Below is a small trained network, with its code and all its weights. Each question gives an input and a class and asks what happens when units are switched off, that is, made to give their printed mean instead of their output.

import numpy as np


def w(rows, s, z=0):
    codes = np.array(rows[::2]) - 128.0
    scale = np.full(codes.shape[1], s)
    scale[-1] = z or s
    return codes * scale


def norm(h):
    return h / np.sqrt((h * h).mean(-1, keepdims=True) + 1e-5)


def f(y):
    return np.maximum(y, 0)


def log_softmax(a):
    a = a - a.max(-1, keepdims=True)
    return a - np.log(np.exp(a).sum(-1, keepdims=True))


def net(x, mask):
    res = np.array(x, float).reshape(1, 5) / 4 @ E
    u = 0
    for l in range(3):
        y = f(norm(res) @ A[l][:, :-1].T + A[l][:, -1])
        res = res + np.where(mask[u : u + 7], y, B[l][:, -1]) @ B[l][:, :-1]
        u += 7
    return log_softmax(norm(res)[-1] @ U[:, :-1].T + U[:, -1])


A, B = {}, {}
E = w([
[120,43,118,40,106,186,64,170,44,111,162,108],'x0',
[127,157,189,115,171,104,116,116,7,86,79,104],'x1',
[94,138,168,151,118,155,105,116,193,122,117,111],'x2',
[106,174,128,153,118,125,108,164,120,111,160,148],'x3',
[254,112,180,207,134,124,112,183,151,139,129,88],'x4',
],0.008)
A[0] = w([
[68,78,128,108,76,170,91,106,80,113,147,134,36],'L0N0',
[116,179,174,90,175,149,123,98,50,87,81,105,33],'L0N1',
[120,125,50,100,50,182,134,131,176,161,143,182,44],'L0N2',
[112,191,165,74,157,87,90,102,83,50,85,50,97],'L0N3',
[54,147,84,75,83,174,114,132,94,108,81,160,5],'L0N4',
[203,124,191,151,142,152,93,179,123,141,131,76,177],'L0N5',
[52,128,95,91,254,172,134,80,142,92,141,151,56],'L0N6',
],0.0069,0.0018)
B[0] = w([
[169,126,225,107,65,120,211,144,117,180,145,115,201],'L0N0',
[159,127,115,137,132,144,66,179,119,55,99,135,216],'L0N1',
[173,99,71,69,155,87,80,203,126,78,66,137,220],'L0N2',
[111,101,89,47,150,124,109,202,255,131,61,201,223],'L0N3',
[156,108,150,212,207,184,152,75,121,105,166,86,201],'L0N4',
[134,78,114,166,161,81,113,120,83,140,228,120,255],'L0N5',
[121,121,74,156,154,75,162,121,110,121,195,57,199],'L0N6',
],0.0069,0.0064)
A[1] = w([
[142,98,94,115,113,117,149,111,157,177,153,135,150],'L1N0',
[130,97,195,55,53,182,144,145,109,175,157,115,254],'L1N1',
[121,125,37,107,96,158,99,173,174,166,155,111,81],'L1N2',
[63,169,65,118,166,143,213,92,130,97,148,129,66],'L1N3',
[2,109,90,66,126,194,193,129,119,73,82,129,234],'L1N4',
[91,99,84,156,116,80,140,104,161,105,83,184,96],'L1N5',
[122,234,134,131,124,33,196,104,138,170,52,104,22],'L1N6',
],0.0067,0.00083)
B[1] = w([
[121,127,158,148,144,106,84,182,138,56,130,149,206],'L1N0',
[106,254,111,121,99,143,158,130,120,180,106,157,212],'L1N1',
[119,120,164,154,191,176,129,120,102,50,88,162,229],'L1N2',
[158,110,217,193,176,112,149,32,133,146,147,86,216],'L1N3',
[190,83,140,194,121,65,74,110,142,128,178,143,254],'L1N4',
[156,165,190,146,82,144,140,160,79,122,133,90,215],'L1N5',
[96,130,92,125,72,218,195,222,88,202,107,159,214],'L1N6',
],0.0081,0.0047)
A[2] = w([
[127,181,80,234,104,149,171,148,176,152,43,123,251],'L2N0',
[206,176,81,171,91,109,77,182,120,200,126,120,173],'L2N1',
[112,127,183,3,7,193,126,207,116,161,174,155,96],'L2N2',
[119,121,76,102,190,105,75,165,206,25,39,217,138],'L2N3',
[133,129,163,146,77,168,177,186,34,140,122,127,178],'L2N4',
[170,75,130,130,134,148,38,141,102,180,229,78,113],'L2N5',
[163,133,58,125,217,84,125,159,90,136,134,120,196],'L2N6',
],0.0055,0.0018)
B[2] = w([
[98,120,107,18,97,130,74,128,42,121,100,133,234],'L2N0',
[66,106,119,61,150,145,142,2,101,125,167,103,223],'L2N1',
[70,171,75,126,77,167,174,130,149,196,42,196,190],'L2N2',
[224,14,98,58,208,160,118,177,106,43,49,239,250],'L2N3',
[125,129,76,151,77,196,124,115,241,172,144,130,208],'L2N4',
[77,206,147,134,95,67,187,44,96,154,104,96,255],'L2N5',
[84,161,174,171,135,131,100,167,248,76,119,93,235],'L2N6',
],0.0081,0.006)
U = w([
[170,75,95,111,187,151,87,226,162,43,71,190,221],'0',
[110,120,136,217,174,56,139,48,145,136,211,31,150],'1',
[71,175,68,94,31,208,184,145,123,245,80,143,3],'2',
],0.012,0.0011)

Each question gives the input, the list of numbers given to net, and the class t.
The units are the neurons (one row each of A and B). Each row of codes is followed by its name. A weight is (code - 128) times the scale printed after its matrix; where a second scale follows, it is the last column's (A, B and U).
mask holds one flag per neuron, layer by layer. A switched-off neuron (its flag False) gives its mean, the last column of its row in B, instead of its output. The means were averaged over made-up inputs and are rounded, as every weight is.
A unit's drop is (log p(t) with every unit on - log p(t) with that unit switched off) / (log p(t) with every unit on - log p(t) with every unit switched off).
The circuit of an input: a set's keep is (log p(t) with only the set's units on - log p(t) with every unit switched off) / (log p(t) with every unit on - log p(t) with every unit switched off). Starting from the 12 units with the biggest drops (on a tie, the unit counted first), units are removed one at a time, each time the one whose removal leaves the highest keep (on an exact tie, the one counted first), for as long as the keep stays at least 0.8.
units of the circuit, in order: the units of the circuit, biggest drop first
k most important neurons: the k neurons with the biggest drops, biggest first
top k neurons in layer l: the k neurons of layer l with the biggest drops, biggest first
drop when u is switched off: that unit's drop, to one decimal
input [-5,4,-6,-7,2], class 2: units of the circuit, in order => [L1N6, L2N3]
input [-7,-8,-3,-7,-4], class 0: units of the circuit, in order => [L0N2]
input [-8,-8,6,-6,0], class 0: top 2 neurons in layer 0 => [L0N2, L0N0]
input [-4,-4,1,1,-5], class 1: top 2 neurons in layer 1 => [L1N3, L1N5]
input [6,5,-3,-8,-3], class 2: top 3 neurons in layer 1 => [L1N1, L1N2, L1N0]
input [3,-2,5,5,1], class 2: 2 most important neurons => [L0N0, L0N3]
input [0,6,-4,-2,-7], class 1: top 3 neurons in layer 1 => [L1N3, L1N4, L1N2]
input [-8,8,7,-7,3], class 0: 4 most important neurons => [L0N3, L0N1, L0N0, L2N5]
input [3,-7,2,7,8], class 1: 2 most important neurons => [L0N5, L0N3]
input [6,4,-3,-1,-7], class 1: 3 most important neurons => [L0N4, L1N4, L0N6]
input [7,-7,-6,6,8], class 1: top 2 neurons in layer 2 => [L2N5, L2N3]
input [8,-1,1,-7,-8], class 1: top 2 neurons in layer 1 => [L1N4, L1N6]
input [-8,5,-5,5,-3], class 2: drop when L1N6 is switched off => 1.7
input [-8,1,-5,-6,5], class 2: top neuron in layer 1 => [L1N6]
input [-8,4,-4,-4,2], class 2: drop when L1N6 is switched off => 0.2
input [5,-3,8,4,0], class 2: drop when L0N0 is switched off => 1.4
